Here is a tiny trained network, its code and every weight. The questions are about switching its units off for an input and a target symbol, where a switched-off unit gives its printed mean instead of its output.

import numpy as np


def w(rows, s, z=0):
    codes = np.array(rows[::2]) - 128.0
    scale = np.full(codes.shape[1], s)
    scale[-1] = z or s
    return codes * scale


def f(y):
    return np.maximum(y, 0)


def softmax(a):
    e = np.exp(a - a.max(-1, keepdims=True))
    return e / e.sum(-1, keepdims=True)


def log_softmax(a):
    a = a - a.max(-1, keepdims=True)
    return a - np.log(np.exp(a).sum(-1, keepdims=True))


def net(x, mask):
    ids = ['ΣΨαγμτ'.index(c) for c in x.split()]
    T = len(ids)
    res = E[ids] + P[:T]
    q, k, v = (res @ M[0].T for M in (Q, K, V))
    z = softmax(np.where(np.tri(T) > 0, q @ k.T / 4**0.5, -1e9)) @ v
    res = res + np.where(mask[0], z, O[0][:, -1]) @ O[0][:, :-1]
    y = f(res @ A[0][:, :-1].T + A[0][:, -1])
    res = res + np.where(mask[1:9], y, B[0][:, -1]) @ B[0][:, :-1]
    return log_softmax(res[-1] @ U[:, :-1].T + U[:, -1])


Q, K, V, O, A, B = {}, {}, {}, {}, {}, {}
E = w([
[119,171,121,90,102,198,153,126],'Σ',
[143,131,131,130,75,235,100,137],'Ψ',
[111,105,138,205,192,149,95,45],'α',
[52,53,165,152,85,188,141,150],'γ',
[90,112,5,118,156,100,181,172],'μ',
[117,129,200,168,55,61,177,75],'τ',
],0.012)
P = w([
[107,170,89,166,129,230,217,125],'0',
[175,115,77,90,94,148,197,2],'1',
[119,88,89,74,106,145,153,19],'2',
[96,87,110,106,111,138,113,57],'3',
[126,112,127,185,70,107,94,172],'4',
[111,110,113,192,72,105,67,151],'5',
[66,102,109,166,68,118,62,149],'6',
[42,114,67,126,88,120,79,141],'7',
],0.0069)
Q[0] = w([
[48,70,117,23,137,108,213,20],'H1',
[154,178,135,18,181,93,119,152],'H1',
[255,183,183,94,217,47,158,175],'H1',
[144,132,173,161,122,22,143,236],'H1',
],0.007)
K[0] = w([
[188,170,121,212,87,137,201,244],'H1',
[170,194,182,155,143,246,94,116],'H1',
[164,132,144,124,141,220,159,28],'H1',
[136,213,107,2,151,196,130,71],'H1',
],0.0071)
V[0] = w([
[156,75,155,108,82,252,76,197],'H1',
[42,95,161,130,87,108,178,174],'H1',
[162,73,224,143,70,93,132,75],'H1',
[136,80,149,254,156,129,74,44],'H1',
],0.0079)
O[0] = w([
[215,15,108,181,64,134,123,52,206],'H1',
[177,113,184,160,197,181,199,228,240],'H1',
[135,43,255,62,110,121,164,144,4],'H1',
[96,89,125,7,168,145,144,45,167],'H1',
],0.0096,0.0022)
A[0] = w([
[236,48,162,143,99,143,169,71,2],'N1',
[163,120,95,61,150,151,206,112,177],'N2',
[149,103,79,218,145,144,142,161,87],'N3',
[66,198,54,155,95,118,62,143,186],'N4',
[135,121,7,160,124,140,102,95,134],'N5',
[132,193,120,206,133,101,183,99,75],'N6',
[126,114,62,110,98,2,130,84,121],'N7',
[153,51,36,90,130,129,153,88,124],'N8',
],0.0073,0.0046)
B[0] = w([
[121,122,144,119,186,120,192,254,194],'N1',
[125,97,172,95,149,82,110,132,181],'N2',
[140,150,110,149,87,153,120,107,210],'N3',
[34,177,186,86,160,80,125,163,245],'N4',
[126,168,125,141,63,82,122,109,255],'N5',
[108,154,96,138,123,172,170,101,167],'N6',
[70,135,224,85,113,48,40,140,162],'N7',
[192,68,108,173,138,187,39,148,207],'N8',
],0.0092,0.0083)
U = w([
[104,193,75,153,90,172,242,62,82],'Σ',
[208,109,66,175,61,130,123,106,164],'Ψ',
[102,96,141,122,75,126,21,16,199],'α',
[144,92,75,139,253,157,179,202,151],'γ',
[113,173,116,166,157,88,57,173,3],'μ',
[85,124,232,47,157,44,142,150,165],'τ',
],0.0065,0.003)

Each question gives the input, a string of symbols that net reads in full, and the target symbol t.
The units are the heads (4 rows each of Q, K, V and O) and the neurons (one row each of A and B). Each row of codes is followed by its name. A weight is (code - 128) times the scale printed after its matrix; where a second scale follows, it is the last column's (O, A, B and U).
mask holds one flag per unit, heads first, then neurons. A switched-off unit (its flag False) gives its mean, the last column of its rows in O or B, instead of its output. The means were averaged over made-up inputs and are rounded, as every weight is.
A unit's drop is (log p(t) with every unit on - log p(t) with that unit switched off) / (log p(t) with every unit on - log p(t) with every unit switched off).
The circuit of an input: a set's keep is (log p(t) with only the set's units on - log p(t) with every unit switched off) / (log p(t) with every unit on - log p(t) with every unit switched off). Starting from all 9 units, units are removed one at a time, each time the one whose removal leaves the highest keep (on an exact tie, the one counted first), for as long as the keep stays at least 0.8.
circuit, biggest first: the units of the circuit, biggest drop first
top k neurons: the k neurons with the biggest drops, biggest first
drop when u is switched off: that unit's drop, to one decimal
input Ψ γ α γ α, target γ: top 3 neurons : [N1 N5 N4]
input μ Ψ Ψ α, target Σ: top 2 neurons : [N6 N8]
input γ γ α μ, target Ψ: circuit, biggest first : [H1 N4 N1]
input γ Ψ Σ Ψ Ψ γ Ψ, target γ: circuit, biggest first : [H1 N1]
input Ψ Ψ Ψ, target Ψ: circuit, biggest first : [H1 N1 N4]
input τ Ψ α, target τ: top neuron : [N8]
input γ α μ, target Ψ: circuit, biggest first : [H1 N4 N8]
input μ Σ Ψ, target Σ: circuit, biggest first : [H1 N6 N8]
input Ψ γ Σ, target γ: top 2 neurons : [N1 N3]
input Ψ γ Ψ Ψ Ψ γ γ Σ, target γ: circuit, biggest first : [H1 N1 N5]
input Ψ μ μ, target μ: circuit, biggest first : [H1 N7]
input μ γ Ψ Ψ γ, target Ψ: circuit, biggest first : [H1 N4]
input α Ψ Σ, target α: circuit, biggest first : [H1 N8]
input μ Ψ γ Σ, target Σ: top neuron : [N8]
input Ψ Ψ Ψ Σ μ, target α: top 2 neurons : [N7 N1]
input Ψ γ γ μ μ γ μ τ, target Σ: top 3 neurons : [N6 N8 N2]
input μ Σ μ, target μ: circuit, biggest first : [H1 N4]
input α μ α α τ Ψ, target τ: top 2 neurons : [N8 N3]
input γ μ Σ Σ, target Ψ: top 3 neurons : [N4 N1 N7]
input Σ α Ψ α Ψ, target α: top neuron : [N1]
input α Ψ α Ψ α, target α: top 3 neurons : [N4 N1 N8]
input α Ψ τ μ, target τ: top 3 neurons : [N7 N2 N3]
input Ψ Ψ α Σ γ, target γ: drop when N2 is switched off : 0.0
